[[100 113]
 [104 145]
 [121 149]
 [146 152]
 [148 115]]
:
[113 104]

[[113 111]
 [138 151]
 [137 145]]
:
[111 138]

[[119 123 118 114 133]
 [114 120 112 108 136]
 [115 121 113 107 136]
 [118 122 119 121 131]]
:
[133 108 113 122]

[[123 128 136]
 [123 133 151]
 [146 153 141]
 [136 113 129]
 [157 105 125]]
:
[136 133 146]

[[127 107 135]
 [123  98 135]
 [134 127 123]
 [134 121 130]
 [135 152 129]]
:
[135  98 134]

[[121 112]
 [139 115]
 [101 146]
 [142 122]
 [149 130]]
:
[112 139]
---
[[116 146 125]
 [125  99 147]
 [105 102 130]
 [110 142 125]]
:
[[116 146]
 [125  99]]

[[153 155 125]
 [154 150 122]
 [154 145 124]
 [147 139 134]]
:
[[153 155]
 [154 150]]

[[140 127 113 107]
 [107 154 146 127]]
:
[[140 127]
 [107 154]]

[[143 146 145]
 [150 153 141]
 [143 143 124]
 [122 120 115]
 [105 102 115]]
:
[[143 146]
 [150 153]]

[[126 126 128 128 107]
 [155 154 151 155 117]
 [142 141 138 140 141]]
:
[[126 126]
 [155 154]]

[[117 111 149]
 [122 105 144]]
:
[[117 111]
 [122 105]]

[[128 134]
 [107 112]
 [111 113]
 [120 128]]
:
[[128 134]
 [107 112]]
---
[[138 136 133 132]
 [151 147 141 148]
 [139 142 142 140]
 [127 121 119 116]
 [111 110 113 109]
 [150 152 147 150]
 [156 149 151 152]
 [137 137 136 138]]
:
[[133 132 138 136]
 [141 148 151 147]
 [142 140 139 142]
 [119 116 127 121]
 [113 109 111 110]
 [147 150 150 152]
 [151 152 156 149]
 [136 138 137 137]]

[[148 134 133]
 [150 129 134]
 [145 136 135]
 [145 133 136]
 [143 138 136]
 [148 135 133]
 [141 140 136]
 [144 138 135]]
:
[[134 133 148]
 [129 134 150]
 [136 135 145]
 [133 136 145]
 [138 136 143]
 [135 133 148]
 [140 136 141]
 [138 135 144]]

[[136 131 125 113 122 134 136 142 124 135 139 136]
 [141 145 135 114 111 148 152 144 114 128 134 150]]
:
[[139 136 136 131 125 113 122 134 136 142 124 135]
 [134 150 141 145 135 114 111 148 152 144 114 128]]

[[136 127 131 119 133 132 123 130 138 127 123 122 125 126]
 [134 127 130 121 132 130 126 127 136 144 123 128 127 138]
 [134 126 131 119 133 129 127 127 136 134 122 129 124 102]]
:
[[125 126 136 127 131 119 133 132 123 130 138 127 123 122]
 [127 138 134 127 130 121 132 130 126 127 136 144 123 128]
 [124 102 134 126 131 119 133 129 127 127 136 134 122 129]]

[[154 139 105 114 131]
 [124 131 132 133 133]
 [124 129 132 131 131]
 [126 129 130 130 131]
 [119 122 127 125 122]
 [125 125 127 126 125]
 [127 129 130 130 130]
 [123 123 126 123 121]
 [128 129 129 132 130]
 [131 129 126 127 129]
 [124 130 131 132 132]]
:
[[114 131 154 139 105]
 [133 133 124 131 132]
 [131 131 124 129 132]
 [130 131 126 129 130]
 [125 122 119 122 127]
 [126 125 125 125 127]
 [130 130 127 129 130]
 [123 121 123 123 126]
 [132 130 128 129 129]
 [127 129 131 129 126]
 [132 132 124 130 131]]

[[130 132 131 131 126 127 126 130 126 130 126 126 125 125]
 [128 143 141 128 128 124 118 128 120 128 128 118 128 128]
 [140 128 128 145 113 128 128 143 128 143 111 128 106 108]
 [131 124 125 132 125 129 130 131 130 131 124 130 123 124]
 [128 148 143 128 128 123 116 128 119 128 128 116 128 128]
 [130 121 124 130 126 129 131 130 131 130 126 131 125 125]]
:
[[125 125 130 132 131 131 126 127 126 130 126 130 126 126]
 [128 128 128 143 141 128 128 124 118 128 120 128 128 118]
 [106 108 140 128 128 145 113 128 128 143 128 143 111 128]
 [123 124 131 124 125 132 125 129 130 131 130 131 124 130]
 [128 128 128 148 143 128 128 123 116 128 119 128 128 116]
 [125 125 130 121 124 130 126 129 131 130 131 130 126 131]]
---
[[142 105 109 144 149 123 128 122 121]
 [104 144 126 115 131 131 127 135 105]]
:
[[142 104]
 [105 144]
 [109 126]
 [144 115]
 [149 131]
 [123 131]
 [128 127]
 [122 135]
 [121 105]]

[[132 115 136 148 123 130 138 131 152 118 130 125 132]
 [129 125 127 120 126 132 135 110 112 126 133 136 124]
 [137 134 125 123 127 123 112 142 137 125 120 136 131]
 [140 134 132 124 129 117 111 147 137 121 118 129 136]
 [123 134 130 121 131 139 121 117 113 137 121 113 128]
 [129 137 133 130 134 121 115 143 117 137 123 118 127]
 [138 134 125 126 126 125 114 143 141 124 118 136 135]]
:
[[132 129 137 140 123 129 138]
 [115 125 134 134 134 137 134]
 [136 127 125 132 130 133 125]
 [148 120 123 124 121 130 126]
 [123 126 127 129 131 134 126]
 [130 132 123 117 139 121 125]
 [138 135 112 111 121 115 114]
 [131 110 142 147 117 143 143]
 [152 112 137 137 113 117 141]
 [118 126 125 121 137 137 124]
 [130 133 120 118 121 123 118]
 [125 136 136 129 113 118 136]
 [132 124 131 136 128 127 135]]

[[123 149 122 123 142 140 141 150 123 125 125 146 125 145]
 [124 131 124 124 130 144 140 131 125 122 103 131 109 131]
 [104 154 103 105 144 123 125 154 109 126 128 150 128 149]]
:
[[123 124 104]
 [149 131 154]
 [122 124 103]
 [123 124 105]
 [142 130 144]
 [140 144 123]
 [141 140 125]
 [150 131 154]
 [123 125 109]
 [125 122 126]
 [125 103 128]
 [146 131 150]
 [125 109 128]
 [145 131 149]]

[[141 122 141 116 156 107 119 119 157]
 [115 143 105 118 129 118 139 156 112]]
:
[[141 115]
 [122 143]
 [141 105]
 [116 118]
 [156 129]
 [107 118]
 [119 139]
 [119 156]
 [157 112]]

[[140 125 127 148 124 131]
 [121 136 124 111 116 106]
 [133 128 126 134 123 123]
 [127 128 129 126 130 131]
 [139 124 127 147 124 130]
 [122 132 127 114 126 120]
 [121 137 123 111 116 106]
 [122 130 128 118 130 126]
 [121 136 124 110 117 106]]
:
[[140 121 133 127 139 122 121 122 121]
 [125 136 128 128 124 132 137 130 136]
 [127 124 126 129 127 127 123 128 124]
 [148 111 134 126 147 114 111 118 110]
 [124 116 123 130 124 126 116 130 117]
 [131 106 123 131 130 120 106 126 106]]

[[144  99 113]
 [128 150 108]]
:
[[144 128]
 [ 99 150]
 [113 108]]
---
[[103 154 145 114 104 118 111 122 118]
 [109 148 141 117 110 121 115 124 121]
 [139 119 150 148 112 126 112 143 131]
 [122 139 112 114 145 132 145 118 128]]
:
[[128 118 145 132 145 114 112 139 122]
 [131 143 112 126 112 148 150 119 139]
 [121 124 115 121 110 117 141 148 109]
 [118 122 111 118 104 114 145 154 103]]

[[132 108 108]
 [103 113 113]]
:
[[113 113 103]
 [108 108 132]]

[[107 128 104 144 133 114 134 133 136]
 [149 111 142 147 133 142 122 152 127]]
:
[[127 152 122 142 133 147 142 111 149]
 [136 133 134 114 133 144 104 128 107]]

[[153 144 139 124 134 137 122 126 122]
 [129 146 129 126 145 123 139 123 154]]
:
[[154 123 139 123 145 126 129 146 129]
 [122 126 122 137 134 124 139 144 153]]

[[130 129 128 127 128]
 [101 105 131 141 131]
 [123 124 129 129 129]
 [115 117 131 135 129]
 [142 133 123 121 128]
 [128 128 129 129 127]
 [123 125 130 132 126]
 [130 131 126 126 127]]
:
[[127 126 126 131 130]
 [126 132 130 125 123]
 [127 129 129 128 128]
 [128 121 123 133 142]
 [129 135 131 117 115]
 [129 129 129 124 123]
 [131 141 131 105 101]
 [128 127 128 129 130]]

[[123 111 117 130 109]
 [122 120 102 122 119]]
:
[[119 122 102 120 122]
 [109 130 117 111 123]]
